Below is a small trained network, with its code and all its weights. Each question gives an input and a target symbol and asks what happens when units are switched off, that is, made to give their printed mean instead of their output.

import numpy as np


def w(rows, s, z=0):
    codes = np.array(rows[::2]) - 128.0
    scale = np.full(codes.shape[1], s)
    scale[-1] = z or s
    return codes * scale


def f(y):
    return y / 2 * (1 + np.tanh(0.7978845608 * (y + 0.044715 * y**3)))


def softmax(a):
    e = np.exp(a - a.max(-1, keepdims=True))
    return e / e.sum(-1, keepdims=True)


def log_softmax(a):
    a = a - a.max(-1, keepdims=True)
    return a - np.log(np.exp(a).sum(-1, keepdims=True))


def net(x, mask):
    ids = ['Ψαγεζηλτω'.index(c) for c in x.split()]
    T = len(ids)
    res = E[ids] + P[:T]
    r = res
    for j in range(2):
        rows = slice(2 * j, 2 * j + 2)
        q, k, v = (r @ M[0][rows].T for M in (Q, K, V))
        z = softmax(np.where(np.tri(T) > 0, q @ k.T / 2**0.5, -1e9)) @ v
        o = O[0][rows]
        res = res + np.where(mask[j], z, o[:, -1]) @ o[:, :-1]
    y = f(res @ A[0][:, :-1].T + A[0][:, -1])
    res = res + np.where(mask[2:6], y, B[0][:, -1]) @ B[0][:, :-1]
    return log_softmax(res[-1] @ U[:, :-1].T + U[:, -1])


Q, K, V, O, A, B = {}, {}, {}, {}, {}, {}
E = w([
[168,184,78,124],'Ψ',
[224,34,179,57],'α',
[147,95,167,99],'γ',
[82,72,122,6],'ε',
[137,89,147,187],'ζ',
[167,63,124,153],'η',
[133,138,166,118],'λ',
[130,105,155,175],'τ',
[119,103,169,165],'ω',
],0.021)
P = w([
[103,105,185,74],'0',
[78,188,188,138],'1',
[115,212,114,195],'2',
[139,183,100,117],'3',
[27,254,189,157],'4',
[214,71,38,76],'5',
[18,86,168,17],'6',
],0.008)
Q[0] = w([
[170,139,54,113],'head 1',
[80,32,90,39],'head 1',
[83,140,164,118],'head 2',
[99,122,244,107],'head 2',
],0.011)
K[0] = w([
[169,180,142,207],'head 1',
[82,2,52,113],'head 1',
[145,88,89,147],'head 2',
[174,101,77,95],'head 2',
],0.011)
V[0] = w([
[255,95,102,30],'head 1',
[174,80,88,46],'head 1',
[102,222,230,81],'head 2',
[79,97,95,227],'head 2',
],0.0075)
O[0] = w([
[122,187,125,177,253],'head 1',
[102,172,156,108,209],'head 1',
[11,78,129,150,109],'head 2',
[156,15,125,109,84],'head 2',
],0.013,0.004)
A[0] = w([
[133,250,94,147,101],'neuron 1',
[167,81,110,200,252],'neuron 2',
[46,56,146,181,188],'neuron 3',
[160,184,192,169,158],'neuron 4',
],0.011,0.0025)
B[0] = w([
[140,1,91,111,254],'neuron 1',
[128,210,169,109,221],'neuron 2',
[58,123,149,36,187],'neuron 3',
[163,158,110,223,239],'neuron 4',
],0.0078,0.0071)
U = w([
[142,158,139,130,213],'Ψ',
[150,112,3,152,179],'α',
[103,175,141,140,83],'γ',
[118,133,110,159,12],'ε',
[194,35,162,97,105],'ζ',
[254,154,196,128,180],'η',
[84,196,97,63,104],'λ',
[163,35,187,100,151],'τ',
[144,30,167,106,6],'ω',
],0.0087,0.0025)

Each question gives the input, a string of symbols that net reads in full, and the target symbol t.
The units are the heads (2 rows each of Q, K, V and O) and the neurons (one row each of A and B). Each row of codes is followed by its name. A weight is (code - 128) times the scale printed after its matrix; where a second scale follows, it is the last column's (O, A, B and U).
mask holds one flag per unit, heads first, then neurons. A switched-off unit (its flag False) gives its mean, the last column of its rows in O or B, instead of its output. The means were averaged over made-up inputs and are rounded, as every weight is.
A unit's drop is (log p(t) with every unit on - log p(t) with that unit switched off) / (log p(t) with every unit on - log p(t) with every unit switched off).
top k neurons: the k neurons with the biggest drops, biggest first
which heads matter: for each layer, one digit per head in row order, 1 if its drop is at least 0.15 and else 0, layers parted by /
drop when u is switched off: that unit's drop, to one decimal
input η η η, target η: which heads matter	01
input α η γ α α λ, target α: top neuron	[neuron 1]
input α α ζ, target α: which heads matter	11
input λ λ ε η ω, target η: which heads matter	01
input Ψ λ α α η, target α: which heads matter	11
input ε η Ψ η α η τ, target η: which heads matter	01
input Ψ α λ, target α: which heads matter	01
input Ψ ω η Ψ Ψ ζ α, target η: which heads matter	10
input Ψ τ ζ Ψ ε η ζ, target η: top 2 neurons	[neuron 1; neuron 3]
input Ψ η τ Ψ Ψ α ω, target α: top 2 neurons	[neuron 1; neuron 4]
input α η α τ, target α: top 3 neurons	[neuron 1; neuron 4; neuron 2]
input η η γ ε Ψ, target α: top 3 neurons	[neuron 1; neuron 2; neuron 3]
input α η η, target η: top 3 neurons	[neuron 2; neuron 3; neuron 4]
input Ψ ζ Ψ ζ η η γ, target η: top neuron	[neuron 4]
input η γ η η λ, target η: drop when neuron 3 is switched off	0.1
input Ψ ζ η η λ η, target λ: drop when neuron 3 is switched off	0.3
input α Ψ λ Ψ γ η τ, target η: drop when neuron 2 is switched off	-0.2
